Below are the code and all the weights of a small trained network. Each question names an input and a target symbol and asks about switching units off, where a switched-off unit gives its printed mean instead of its output.

import numpy as np


def w(rows, s, z=0):
    codes = np.array(rows[::2]) - 128.0
    scale = np.full(codes.shape[1], s)
    scale[-1] = z or s
    return codes * scale


def f(y):
    return y / 2 * (1 + np.tanh(0.7978845608 * (y + 0.044715 * y**3)))


def softmax(a):
    e = np.exp(a - a.max(-1, keepdims=True))
    return e / e.sum(-1, keepdims=True)


def log_softmax(a):
    a = a - a.max(-1, keepdims=True)
    return a - np.log(np.exp(a).sum(-1, keepdims=True))


def net(x, mask):
    ids = ['ΛΣΨΩαβεζημξ'.index(c) for c in x.split()]
    T = len(ids)
    res = E[ids] + P[:T]
    u = 0
    for l in range(3):
        q, k, v = (res @ M[l].T for M in (Q, K, V))
        z = softmax(np.where(np.tri(T) > 0, q @ k.T / 2**0.5, -1e9)) @ v
        res = res + np.where(mask[u], z, O[l][:, -1]) @ O[l][:, :-1]
        u += 1
        y = f(res @ A[l][:, :-1].T + A[l][:, -1])
        res = res + np.where(mask[u : u + 16], y, B[l][:, -1]) @ B[l][:, :-1]
        u += 16
    return log_softmax(res[-1] @ U[:, :-1].T + U[:, -1])


Q, K, V, O, A, B = {}, {}, {}, {}, {}, {}
E = w([
[76,122,116,118],'Λ',
[103,95,94,130],'Σ',
[139,215,51,151],'Ψ',
[65,149,147,112],'Ω',
[88,127,130,120],'α',
[125,75,90,153],'β',
[153,57,96,176],'ε',
[90,119,140,162],'ζ',
[67,98,145,214],'η',
[125,124,146,181],'μ',
[100,129,183,9],'ξ',
],0.013)
P = w([
[3,97,112,94],'0',
[59,127,175,95],'1',
[68,134,160,108],'2',
[80,143,143,121],'3',
[84,148,124,137],'4',
[92,155,107,151],'5',
[99,159,85,166],'6',
[110,169,70,173],'7',
[125,178,61,184],'8',
[127,181,39,187],'9',
[135,181,14,193],'10',
],0.0052)
Q[0] = w([
[200,170,121,36],'L0H0',
[252,129,210,68],'L0H0',
],0.031)
K[0] = w([
[103,52,113,6],'L0H0',
[82,41,199,73],'L0H0',
],0.024)
V[0] = w([
[102,119,155,237],'L0H0',
[113,252,81,112],'L0H0',
],0.014)
O[0] = w([
[130,56,182,2,255],'L0H0',
[150,154,237,209,204],'L0H0',
],0.0096,0.0063)
A[0] = w([
[198,94,102,196,131],'L0N0',
[206,201,54,110,18],'L0N1',
[148,169,110,189,1],'L0N2',
[166,125,104,137,205],'L0N3',
[149,254,44,54,166],'L0N4',
[137,130,109,128,158],'L0N5',
[148,128,128,115,116],'L0N6',
[80,91,151,147,54],'L0N7',
[140,67,123,166,81],'L0N8',
[138,117,109,135,119],'L0N9',
[118,132,96,145,165],'L0N10',
[219,171,186,63,158],'L0N11',
[134,118,107,124,93],'L0N12',
[233,119,19,93,64],'L0N13',
[199,139,104,78,145],'L0N14',
[138,126,129,59,23],'L0N15',
],0.0086,0.0021)
B[0] = w([
[80,167,204,108,158],'L0N0',
[175,59,122,121,92],'L0N1',
[175,50,151,49,200],'L0N2',
[98,145,173,169,105],'L0N3',
[255,230,122,114,130],'L0N4',
[124,136,136,151,112],'L0N5',
[128,115,144,135,116],'L0N6',
[172,143,83,80,215],'L0N7',
[140,157,127,108,136],'L0N8',
[136,136,134,149,104],'L0N9',
[98,157,133,161,111],'L0N10',
[114,68,82,132,158],'L0N11',
[158,135,124,147,111],'L0N12',
[101,251,156,55,136],'L0N13',
[137,118,208,117,135],'L0N14',
[208,136,127,106,251],'L0N15',
],0.014,0.0026)
Q[1] = w([
[103,164,8,97],'L1H0',
[188,61,189,98],'L1H0',
],0.011)
K[1] = w([
[252,108,254,154],'L1H0',
[83,83,39,92],'L1H0',
],0.0082)
V[1] = w([
[98,39,1,130],'L1H0',
[81,160,75,62],'L1H0',
],0.008)
O[1] = w([
[201,212,9,253,226],'L1H0',
[88,70,102,188,253],'L1H0',
],0.004,0.0054)
A[1] = w([
[170,188,68,251,54],'L1N0',
[174,153,126,176,84],'L1N1',
[4,142,48,192,120],'L1N2',
[159,72,107,254,178],'L1N3',
[75,217,134,67,139],'L1N4',
[60,93,210,124,183],'L1N5',
[156,78,141,63,107],'L1N6',
[117,121,148,129,163],'L1N7',
[163,168,83,74,103],'L1N8',
[78,100,98,189,101],'L1N9',
[128,120,96,111,64],'L1N10',
[97,44,87,208,76],'L1N11',
[136,126,113,113,55],'L1N12',
[101,233,84,160,68],'L1N13',
[93,133,25,139,1],'L1N14',
[115,125,65,131,39],'L1N15',
],0.0072,0.003)
B[1] = w([
[214,153,246,181,143],'L1N0',
[101,122,202,132,120],'L1N1',
[20,209,72,231,169],'L1N2',
[73,96,173,42,174],'L1N3',
[158,116,75,202,156],'L1N4',
[157,136,14,93,254],'L1N5',
[196,77,132,186,232],'L1N6',
[135,129,103,113,157],'L1N7',
[107,62,106,182,169],'L1N8',
[61,113,167,142,130],'L1N9',
[142,96,139,160,130],'L1N10',
[133,46,185,112,141],'L1N11',
[144,102,149,156,116],'L1N12',
[218,165,173,204,128],'L1N13',
[177,127,156,183,131],'L1N14',
[136,107,140,169,123],'L1N15',
],0.013,0.0042)
Q[2] = w([
[62,97,52,2],'L2H0',
[105,195,224,13],'L2H0',
],0.0048)
K[2] = w([
[75,113,249,82],'L2H0',
[82,67,112,254],'L2H0',
],0.0069)
V[2] = w([
[177,166,10,130],'L2H0',
[37,61,72,87],'L2H0',
],0.013)
O[2] = w([
[182,234,68,192,255],'L2H0',
[116,188,164,1,242],'L2H0',
],0.0083,0.01)
A[2] = w([
[56,221,71,146,253],'L2N0',
[71,173,143,37,123],'L2N1',
[2,153,156,180,76],'L2N2',
[46,2,33,167,113],'L2N3',
[81,205,80,141,157],'L2N4',
[154,66,251,146,75],'L2N5',
[110,225,186,168,95],'L2N6',
[97,121,34,87,109],'L2N7',
[109,209,96,72,126],'L2N8',
[34,252,78,213,8],'L2N9',
[209,45,112,148,136],'L2N10',
[128,131,142,223,152],'L2N11',
[19,134,59,147,209],'L2N12',
[114,71,65,136,137],'L2N13',
[114,128,112,129,92],'L2N14',
[225,199,97,198,106],'L2N15',
],0.0076,0.0038)
B[2] = w([
[21,167,133,167,252],'L2N0',
[134,60,128,188,204],'L2N1',
[175,79,74,86,167],'L2N2',
[109,99,220,100,153],'L2N3',
[72,151,146,104,215],'L2N4',
[155,174,42,105,150],'L2N5',
[175,117,155,184,189],'L2N6',
[174,114,158,102,188],'L2N7',
[106,67,76,166,232],'L2N8',
[249,112,110,60,237],'L2N9',
[136,196,128,105,191],'L2N10',
[82,133,116,171,160],'L2N11',
[166,174,151,203,183],'L2N12',
[119,147,154,117,149],'L2N13',
[128,131,132,125,126],'L2N14',
[66,100,166,59,226],'L2N15',
],0.017,0.012)
U = w([
[99,167,152,126,173],'Λ',
[141,119,151,135,120],'Σ',
[70,93,162,167,230],'Ψ',
[137,105,163,110,6],'Ω',
[139,18,133,79,67],'α',
[139,147,84,142,193],'β',
[61,122,124,56,67],'ε',
[171,134,190,142,54],'ζ',
[108,134,254,113,220],'η',
[159,85,178,139,54],'μ',
[196,96,144,26,209],'ξ',
],0.0051,0.0023)

Each question gives the input, a string of symbols that net reads in full, and the target symbol t.
The units are the heads (2 rows each of Q, K, V and O) and the neurons (one row each of A and B). Each row of codes is followed by its name. A weight is (code - 128) times the scale printed after its matrix; where a second scale follows, it is the last column's (O, A, B and U).
mask holds one flag per unit, layer by layer, with each layer's heads first. A switched-off unit (its flag False) gives its mean, the last column of its rows in O or B, instead of its output. The means were averaged over made-up inputs and are rounded, as every weight is.
A unit's drop is (log p(t) with every unit on - log p(t) with that unit switched off) / (log p(t) with every unit on - log p(t) with every unit switched off).
The circuit of an input: a set's keep is (log p(t) with only the set's units on - log p(t) with every unit switched off) / (log p(t) with every unit on - log p(t) with every unit switched off). Starting from the 12 units with the biggest drops (on a tie, the unit counted first), units are removed one at a time, each time the one whose removal leaves the highest keep (on an exact tie, the one counted first), for as long as the keep stays at least 0.8.
units of the circuit, in order: the units of the circuit, biggest drop first
most important unit: the unit with the biggest drop
top k neurons: the k neurons with the biggest drops, biggest first
k most important neurons of layer l: the k neurons of layer l with the biggest drops, biggest first
input Ω η η ζ η, target ξ: units of the circuit, in order	[L0H0 L2N0]
input Ω η β ξ, target η: 2 most important neurons of layer 0	[L0N4 L0N0]
input η Ω Ω ε Ψ Σ β Σ ζ η Ω, target ζ: units of the circuit, in order	[L0H0 L1N0 L2N6]
input Ψ ε β Λ η Σ Ω Ω ε ξ Ω, target ε: most important unit	L0H0
input Λ ξ Ω Σ ε Ω η Λ, target ξ: units of the circuit, in order	[L0H0 L2N0]
input Σ Ψ Λ Ψ ξ ζ η Σ, target β: top 4 neurons	[L2N5 L1N0 L1N13 L1N3]
input Ω η Ω Ω, target ξ: top 3 neurons	[L2N0 L0N15 L1N6]
input η Ω Ω Ω η Ω Λ ε, target ε: 3 most important neurons of layer 1	[L1N3 L1N4 L1N6]
input β Ω Ω η Ω Λ Ω η ξ, target η: units of the circuit, in order	[L0H0 L2N15 L0N4 L1N0]
input ε Σ η Ω Ω Ω ε Λ ζ Ω, target Ψ: 2 most important neurons of layer 0	[L0N2 L0N13]
input Ω η Σ, target ξ: units of the circuit, in order	[L0H0 L2N0]
input η β Σ, target ξ: top 3 neurons	[L2N0 L1N5 L0N15]
input ε Λ Ω Ω α ε μ Λ ξ ζ μ, target η: top 4 neurons	[L1N5 L1N0 L0N4 L1N1]
input β ζ η Ω Σ Ψ, target η: most important unit	L0N13
input Ω Ω ξ Σ Ω μ α Ω ε β, target ε: units of the circuit, in order	[L0H0 L2N6 L2N9]
input Σ ζ ε, target Ψ: top 3 neurons	[L0N13 L2N9 L0N2]
input η μ Σ Ω ξ α ξ Σ, target η: 2 most important neurons of layer 0	[L0N4 L0N13]
input β Σ Ω Λ, target β: 3 most important neurons of layer 0	[L0N15 L0N11 L0N13]
input Ω ζ Ω Ω, target β: top 3 neurons	[L2N9 L0N2 L1N2]
input ε Σ Ω Ω μ ε Ψ η Σ Λ, target α: top 2 neurons	[L0N13 L1N3]
input Σ Ω Ω Σ η Ω Ω Ω Ψ μ, target β: top 2 neurons	[L2N5 L1N0]
input Σ ε α Ω η μ Ψ Ω Ω β, target β: top 3 neurons	[L2N5 L1N2 L1N0]
input Ω Σ Ω β β ζ, target Ψ: top neuron	[L0N2]
input Ω Σ Ω Ψ ε Σ η ζ η, target Ψ: top 4 neurons	[L0N2 L2N9 L0N11 L1N6]
